Below are the code and all the weights of a small trained network. Each question names an input and a class and asks about switching units off, where a switched-off unit gives its printed mean instead of its output.

import numpy as np


def w(rows, s, z=0):
    codes = np.array(rows[::2]) - 128.0
    scale = np.full(codes.shape[1], s)
    scale[-1] = z or s
    return codes * scale


def f(y):
    return y / 2 * (1 + np.tanh(0.7978845608 * (y + 0.044715 * y**3)))


def log_softmax(a):
    a = a - a.max(-1, keepdims=True)
    return a - np.log(np.exp(a).sum(-1, keepdims=True))


def net(x, mask):
    res = np.array(x, float).reshape(1, 5) / 4 @ E
    y = f(res @ A[0][:, :-1].T + A[0][:, -1])
    res = res + np.where(mask, y, B[0][:, -1]) @ B[0][:, :-1]
    return log_softmax(res[-1] @ U[:, :-1].T + U[:, -1])


A, B = {}, {}
E = w([
[45,164,192,218,178,131,129],'x0',
[177,45,206,132,97,152,180],'x1',
[150,173,151,114,54,201,242],'x2',
[113,158,138,76,210,238,125],'x3',
[102,91,111,134,8,152,125],'x4',
],0.011)
A[0] = w([
[125,42,137,124,103,87,119,252],'n1',
[63,157,179,196,99,128,136,244],'n2',
[124,96,129,176,86,112,174,219],'n3',
[151,126,129,38,43,230,203,219],'n4',
[176,152,181,123,139,55,133,243],'n5',
[136,45,105,82,77,206,195,237],'n6',
[207,157,162,59,94,148,149,172],'n7',
[159,94,66,90,142,77,40,176],'n8',
[108,120,102,119,132,109,90,146],'n9',
[150,131,133,146,145,124,150,77],'n10',
[194,79,135,56,84,211,183,206],'n11',
[63,91,118,172,71,131,122,122],'n12',
[178,83,12,84,138,85,122,197],'n13',
[166,151,116,137,200,55,177,232],'n14',
[42,237,139,134,176,144,116,173],'n15',
[132,253,116,141,172,109,100,225],'n16',
[56,130,151,163,155,149,90,185],'n17',
[115,97,121,187,97,85,65,179],'n18',
[76,129,128,198,77,128,123,118],'n19',
],0.012,0.004)
B[0] = w([
[218,81,135,176,167,68,107,186],'n1',
[109,151,80,209,76,176,75,207],'n2',
[199,118,177,140,82,158,97,184],'n3',
[130,96,176,109,160,167,119,251],'n4',
[168,149,106,200,105,117,197,172],'n5',
[193,80,211,85,138,132,117,217],'n6',
[162,81,198,83,127,177,160,192],'n7',
[151,160,97,37,171,39,157,217],'n8',
[110,243,42,109,147,88,108,161],'n9',
[133,123,142,143,109,160,129,129],'n10',
[171,1,177,51,150,178,97,228],'n11',
[124,125,165,154,139,105,87,173],'n12',
[180,132,112,80,100,127,177,209],'n13',
[132,160,135,153,114,143,235,193],'n14',
[1,140,123,151,150,209,135,237],'n15',
[86,163,120,103,119,177,176,226],'n16',
[59,95,49,151,142,102,102,193],'n17',
[159,158,41,128,117,56,98,191],'n18',
[127,120,141,144,84,122,82,176],'n19',
],0.0093,0.017)
U = w([
[158,148,115,183,36,97,11,4],'0',
[166,171,143,164,97,154,226,213],'1',
[168,62,161,50,138,193,128,186],'2',
[106,243,99,52,90,119,163,2],'3',
[16,160,101,146,135,194,106,187],'4',
[163,135,80,107,158,22,97,44],'5',
],0.011,0.0019)

Each question gives the input, the list of numbers given to net, and the class t.
The units are the neurons (one row each of A and B). Each row of codes is followed by its name. A weight is (code - 128) times the scale printed after its matrix; where a second scale follows, it is the last column's (A, B and U).
mask holds one flag per neuron, in row order. A switched-off neuron (its flag False) gives its mean, the last column of its row in B, instead of its output. The means were averaged over made-up inputs and are rounded, as every weight is.
A unit's drop is (log p(t) with every unit on - log p(t) with that unit switched off) / (log p(t) with every unit on - log p(t) with every unit switched off).
The circuit of an input: a set's keep is (log p(t) with only the set's units on - log p(t) with every unit switched off) / (log p(t) with every unit on - log p(t) with every unit switched off). Starting from the 12 units with the biggest drops (on a tie, the unit counted first), units are removed one at a time, each time the one whose removal leaves the highest keep (on an exact tie, the one counted first), for as long as the keep stays at least 0.8.
circuit, biggest first: the units of the circuit, biggest drop first
most important unit: the unit with the biggest drop
top k neurons: the k neurons with the biggest drops, biggest first
drop when u is switched off: that unit's drop, to one decimal
input [6,-7,-4,-3,-7], class 4: circuit, biggest first => [n15]
input [-6,-5,3,-2,-5], class 3: circuit, biggest first => [n6; n11]
input [-7,3,-7,3,0], class 5: circuit, biggest first => [n8; n4]
input [-6,5,-8,3,2], class 5: circuit, biggest first => [n8; n4]
input [6,3,-3,-3,-7], class 4: circuit, biggest first => [n17; n6]
input [-2,-4,2,1,-1], class 3: top 3 neurons => [n11; n6; n2]
input [3,7,-3,3,-5], class 1: top 2 neurons => [n15; n11]
input [6,2,2,-6,-8], class 1: top 2 neurons => [n5; n14]
input [-3,-1,2,-3,-8], class 1: drop when n14 is switched off => 0.0
input [2,-4,-4,-5,4], class 5: top 2 neurons => [n8; n18]
input [-1,1,-2,-5,-4], class 5: drop when n15 is switched off => 0.1
input [-4,3,-4,5,-7], class 1: drop when n14 is switched off => 0.3
input [0,-5,-1,-4,2], class 5: drop when n15 is switched off => 0.2
input [-1,2,3,1,-8], class 1: most important unit => n14
